Each row has two labels, one from each of two sets.
[-1.69  2.64  1.62  0.22 -1.51 -1.74  1.53 -0.05 -0.67 -5.20 -0.68  2.44
 -1.63  0.46 -0.43  1.63  3.04 -1.96  0.63 -0.16  0.20  2.13 -0.03 -1.05
  1.65] : G/[33]
[ 0.99  2.22 -0.57  3.73 -3.33  1.06  1.70 -0.74 -2.13 -2.77 -0.16  1.80
 -0.18  0.26 -0.42 -0.05 -0.75  0.21 -1.05 -1.88 -2.58 -1.87 -1.20 -1.90
  0.30] : W/[26]
[-1.05 -0.40  1.48  2.20  1.35  4.26 -0.42  0.92  0.52 -4.48 -3.25  0.56
 -1.37  0.77  0.99  0.94  0.70  0.54 -0.40  1.25 -0.26  0.66  0.10 -1.31
 -2.73] : L/[33]
[-0.30  3.62  2.02  0.75 -1.53 -5.98  0.36 -0.06 -0.16 -2.12 -3.28  0.56
 -1.71 -2.45 -0.15 -1.18  0.85 -0.11 -0.74 -1.11 -1.87 -0.20 -0.61 -0.84
  6.83] : W/[33]
[-1.41  1.55  0.52  2.62 -2.83 -6.74  1.37  1.46  0.34 -3.71 -2.32  4.89
  0.59  0.45 -1.11 -1.10 -0.64  7.09 -1.78 -0.90  0.88  1.15 -4.39 -1.21
  2.89] : W/[33]
[-1.31  1.98  0.58  1.65 -1.21  0.53 -0.50  0.07  0.14 -5.12 -3.29  1.16
 -1.60 -0.18  0.08 -0.45  1.75 -0.17 -0.12  1.47  1.45  0.04 -0.21  0.18
 -2.02] : L/[33]
[-0.12 -0.41  0.18  2.52 -1.50  4.72  0.32  0.19  0.23 -1.73  1.20  2.13
 -3.16  1.36  0.52 -0.78 -0.14  0.45 -0.88  0.30  0.52  0.73  0.58 -2.98
 -4.84] : L/[26]
[-0.12  2.46  2.00  0.31 -2.63  0.04  0.87  0.21  0.55 -4.14 -1.75  3.82
 -2.25 -0.32  0.13 -0.25  0.44  0.30  2.16  0.00  0.35  2.41  0.19 -1.18
  6.27] : G/[33]
[ 0.18 -0.88 -0.52 -1.09  0.65  1.21 -1.28 -2.51  0.20 -0.89  1.31 -2.67
 -1.83  0.13 -0.23  1.31 -0.99  0.34  1.46 -0.74 -1.69  0.41  1.66 -0.36
 -4.99] : L/[30]
[-0.99  1.19 -1.56  2.94 -4.05 -3.53 -0.17  0.76  1.41 -2.44 -0.27  4.45
  4.69 -0.27 -2.14 -0.38  2.45  0.82 -0.64 -0.40  2.69 -0.29  0.79  0.44
  4.35] : W/[33]
[ 0.20 -0.90  2.98  2.76 -2.31  0.64 -0.02  2.02 -0.16 -0.41 -0.66  3.54
  2.90  3.02  0.51 -1.73 -2.06  1.39 -0.18 -0.21  3.01  0.70 -0.91 -1.50
  2.79] : W/[33]
[ 0.72  1.55  2.12  2.42 -0.33  3.19  1.18 -0.79 -0.17 -3.91 -1.15 -1.03
 -3.48  0.75  0.84 -1.53  1.22  0.03 -3.14 -1.18 -0.19  0.04 -1.10 -2.07
  1.32] : G/[26]
[-1.11  0.40  0.56  1.59 -2.72 -2.32 -0.28  1.39 -0.07 -5.79 -4.42  2.93
 -2.79 -0.77 -0.68  0.36  1.02 -0.09  0.36 -1.12 -0.59  2.31 -0.06 -0.52
  1.05] : G/[33]
[-0.47  2.60  0.47  1.53 -0.60  1.34  1.31  0.90 -0.09 -2.83 -0.26  0.37
 -3.88  0.81  1.15  0.79 -0.17  0.14 -0.92 -1.96 -0.15  0.41  0.27 -1.05
  2.82] : G/[26]
[-1.49 -2.61  0.63  1.82 -2.25 -1.12 -1.09 -0.10  1.13 -0.87 -2.68  5.87
  0.09  0.10 -1.05  0.66 -0.10 -0.05  0.23  3.42 -0.18 -0.73 -0.19 -1.54
 -0.46] : L/[33]
[-0.32  0.79  0.68  1.26 -1.45 -3.45  0.10 -0.42 -1.18 -2.09 -1.75  2.39
 -0.86  0.15 -2.89  0.37  0.44 -0.68  0.93 -0.27  0.55  1.87  0.25 -0.27
 -1.70] : W/[33]
[-1.61  2.22  1.10  1.41 -1.36  0.41  0.69  1.89 -0.26 -4.06 -1.07  0.27
 -1.45 -0.31 -0.33  0.36 -0.93  0.15 -0.19 -0.22  0.14 -1.17 -3.61 -0.02
  4.78] : G/[33]
[-0.01 -1.15 -1.06 -1.43  0.86  1.06  0.79  0.13 -0.01  0.04  2.84 -3.01
  0.53  0.06  2.53 -0.61  0.87 -0.75  0.20  1.35 -1.24  0.96  1.09 -0.94
  2.17] : G/[30]
